Below are the code and all the weights of a small trained network. Each question names an input and a target symbol and asks about switching units off, where a switched-off unit gives its printed mean instead of its output.

import numpy as np


def w(rows, s, z=0):
    codes = np.array(rows[::2]) - 128.0
    scale = np.full(codes.shape[1], s)
    scale[-1] = z or s
    return codes * scale


def f(y):
    return y / 2 * (1 + np.tanh(0.7978845608 * (y + 0.044715 * y**3)))


def softmax(a):
    e = np.exp(a - a.max(-1, keepdims=True))
    return e / e.sum(-1, keepdims=True)


def log_softmax(a):
    a = a - a.max(-1, keepdims=True)
    return a - np.log(np.exp(a).sum(-1, keepdims=True))


def net(x, mask):
    ids = ['βγδεζηθμξπστφψω'.index(c) for c in x.split()]
    T = len(ids)
    res = E[ids] + P[:T]
    r = res
    for j in range(2):
        rows = slice(2 * j, 2 * j + 2)
        q, k, v = (r @ M[0][rows].T for M in (Q, K, V))
        z = softmax(np.where(np.tri(T) > 0, q @ k.T / 2**0.5, -1e9)) @ v
        o = O[0][rows]
        res = res + np.where(mask[j], z, o[:, -1]) @ o[:, :-1]
    y = f(res @ A[0][:, :-1].T + A[0][:, -1])
    res = res + np.where(mask[2:6], y, B[0][:, -1]) @ B[0][:, :-1]
    return log_softmax(res[-1] @ U[:, :-1].T + U[:, -1])


Q, K, V, O, A, B = {}, {}, {}, {}, {}, {}
E = w([
[81,115,168,156,49,99,145,72,152,185,111,202],'β',
[112,2,85,138,186,153,96,101,63,92,160,156],'γ',
[132,193,217,210,153,167,71,196,57,155,212,239],'δ',
[114,137,177,78,16,54,127,25,101,138,108,129],'ε',
[71,178,96,111,216,105,141,171,83,91,39,131],'ζ',
[119,153,160,178,60,153,116,207,122,86,108,80],'η',
[76,141,150,131,67,94,128,38,169,145,136,183],'θ',
[148,112,112,203,164,186,166,158,158,166,82,88],'μ',
[104,135,135,160,178,115,145,172,108,118,35,135],'ξ',
[100,187,99,161,126,134,110,35,213,131,179,175],'π',
[91,99,133,134,179,148,14,150,138,123,179,201],'σ',
[129,99,125,100,125,219,94,76,66,139,148,161],'τ',
[98,167,86,101,156,176,157,183,74,127,75,78],'φ',
[104,32,145,191,185,54,179,120,30,87,124,70],'ψ',
[132,148,177,137,77,129,134,3,134,170,95,137],'ω',
],0.02)
P = w([
[210,164,103,133,109,49,154,155,103,135,56,174],'0',
[124,145,65,148,82,81,93,149,57,177,135,108],'1',
[94,131,100,146,99,111,89,139,96,156,128,96],'2',
[61,122,129,147,117,136,102,111,119,141,136,88],'3',
[31,111,160,155,136,155,115,86,139,109,139,85],'4',
[9,103,186,160,148,177,130,54,153,82,138,72],'5',
],0.013)
Q[0] = w([
[88,75,130,150,151,167,51,124,12,133,194,138],'H0',
[134,67,157,92,137,186,103,247,161,89,122,86],'H0',
[22,158,67,175,131,148,84,169,61,118,74,39],'H1',
[154,104,133,111,207,170,137,198,93,114,126,135],'H1',
],0.013)
K[0] = w([
[123,90,96,175,210,144,107,94,169,186,144,144],'H0',
[5,138,185,152,150,171,132,99,106,136,122,112],'H0',
[71,99,185,123,134,164,120,62,143,65,151,91],'H1',
[103,144,165,169,112,131,51,183,108,127,165,76],'H1',
],0.016)
V[0] = w([
[65,114,157,91,179,2,94,131,125,125,143,187],'H0',
[116,219,14,102,219,144,121,155,164,63,154,131],'H0',
[106,140,60,226,130,147,183,194,163,111,92,140],'H1',
[77,197,152,125,31,100,129,100,191,132,161,145],'H1',
],0.0095)
O[0] = w([
[185,89,162,100,108,178,138,159,152,229,198,32,79],'H0',
[115,127,180,255,126,63,42,39,136,209,123,87,15],'H0',
[81,32,158,62,147,160,103,155,124,216,61,136,1],'H1',
[115,83,61,191,104,117,201,104,69,241,121,172,75],'H1',
],0.01,0.0043)
A[0] = w([
[139,165,105,72,212,199,206,255,79,57,117,175,90],'N0',
[174,70,157,60,126,118,195,99,197,231,242,96,2],'N1',
[172,184,207,154,76,106,17,65,182,95,217,220,44],'N2',
[122,144,167,23,222,167,23,157,153,71,55,67,40],'N3',
],0.0063,0.0073)
B[0] = w([
[102,123,98,110,189,36,55,40,213,227,174,65,249],'N0',
[81,252,125,90,213,121,146,228,196,17,64,129,154],'N1',
[130,34,162,120,94,129,206,99,2,94,59,48,187],'N2',
[177,99,65,175,41,156,190,158,154,112,156,218,198],'N3',
],0.0077,0.014)
U = w([
[61,117,118,59,233,95,125,134,108,156,41,114,110],'β',
[141,58,113,78,96,224,148,137,66,138,174,149,173],'γ',
[136,105,90,157,118,140,208,129,99,161,158,101,108],'δ',
[114,75,56,157,196,26,207,153,122,104,157,37,1],'ε',
[132,141,171,145,192,129,130,176,128,133,105,29,186],'ζ',
[129,135,101,210,96,85,167,105,110,120,165,179,65],'η',
[141,135,120,120,137,178,184,199,99,126,88,152,210],'θ',
[74,122,112,105,129,130,97,127,148,102,86,217,83],'μ',
[105,158,146,105,38,155,82,88,220,170,144,140,122],'ξ',
[136,151,174,189,108,127,52,80,177,213,177,173,211],'π',
[111,236,149,188,146,45,109,149,187,99,100,97,113],'σ',
[126,150,150,185,138,132,129,187,60,37,44,176,204],'τ',
[137,38,123,213,122,81,126,72,96,147,142,99,58],'φ',
[126,213,162,113,66,157,101,158,166,102,152,165,141],'ψ',
[122,112,82,27,145,156,60,2,124,166,146,150,132],'ω',
],0.0086,0.0085)

Each question gives the input, a string of symbols that net reads in full, and the target symbol t.
The units are the heads (2 rows each of Q, K, V and O) and the neurons (one row each of A and B). Each row of codes is followed by its name. A weight is (code - 128) times the scale printed after its matrix; where a second scale follows, it is the last column's (O, A, B and U).
mask holds one flag per unit, heads first, then neurons. A switched-off unit (its flag False) gives its mean, the last column of its rows in O or B, instead of its output. The means were averaged over made-up inputs and are rounded, as every weight is.
A unit's drop is (log p(t) with every unit on - log p(t) with that unit switched off) / (log p(t) with every unit on - log p(t) with every unit switched off).
The circuit of an input: a set's keep is (log p(t) with only the set's units on - log p(t) with every unit switched off) / (log p(t) with every unit on - log p(t) with every unit switched off). Starting from all 6 units, units are removed one at a time, each time the one whose removal leaves the highest keep (on an exact tie, the one counted first), for as long as the keep stays at least 0.8.
units of the circuit, in order: the units of the circuit, biggest drop first
most important unit: the unit with the biggest drop
heads that matter: for each layer, one digit per head in row order, 1 if its drop is at least 0.15 and else 0, layers parted by /
input π τ φ, target σ: units of the circuit, in order => [H1, H0]
input μ τ ζ ψ θ, target μ: most important unit => H1
input ψ η ξ, target β: heads that matter => 01
input σ η η, target β: units of the circuit, in order => [H1, N3]
input τ ζ ω ξ η φ, target β: heads that matter => 01
input δ η ω η, target ε: heads that matter => 11
input θ τ γ ξ, target ψ: heads that matter => 01
input ω σ τ π φ, target φ: units of the circuit, in order => [H1, H0]
input ψ γ β τ μ, target σ: units of the circuit, in order => [H1, N2]
input σ ω θ η β, target σ: units of the circuit, in order => [N1, H0]
input ζ θ π, target ζ: heads that matter => 10
input τ ξ φ σ τ, target ζ: heads that matter => 10
input θ η μ τ φ δ, target τ: heads that matter => 10
input ω β η τ π, target ω: units of the circuit, in order => [H0, N0]
input τ σ η μ, target β: heads that matter => 11
input τ μ τ, target τ: units of the circuit, in order => [H0, H1]
input η φ ω, target η: heads that matter => 01
input β τ ω π, target β: heads that matter => 11
input δ ξ η φ ω η, target ε: units of the circuit, in order => [H0, N0, H1]
input ξ ε φ, target η: units of the circuit, in order => [H1, H0]
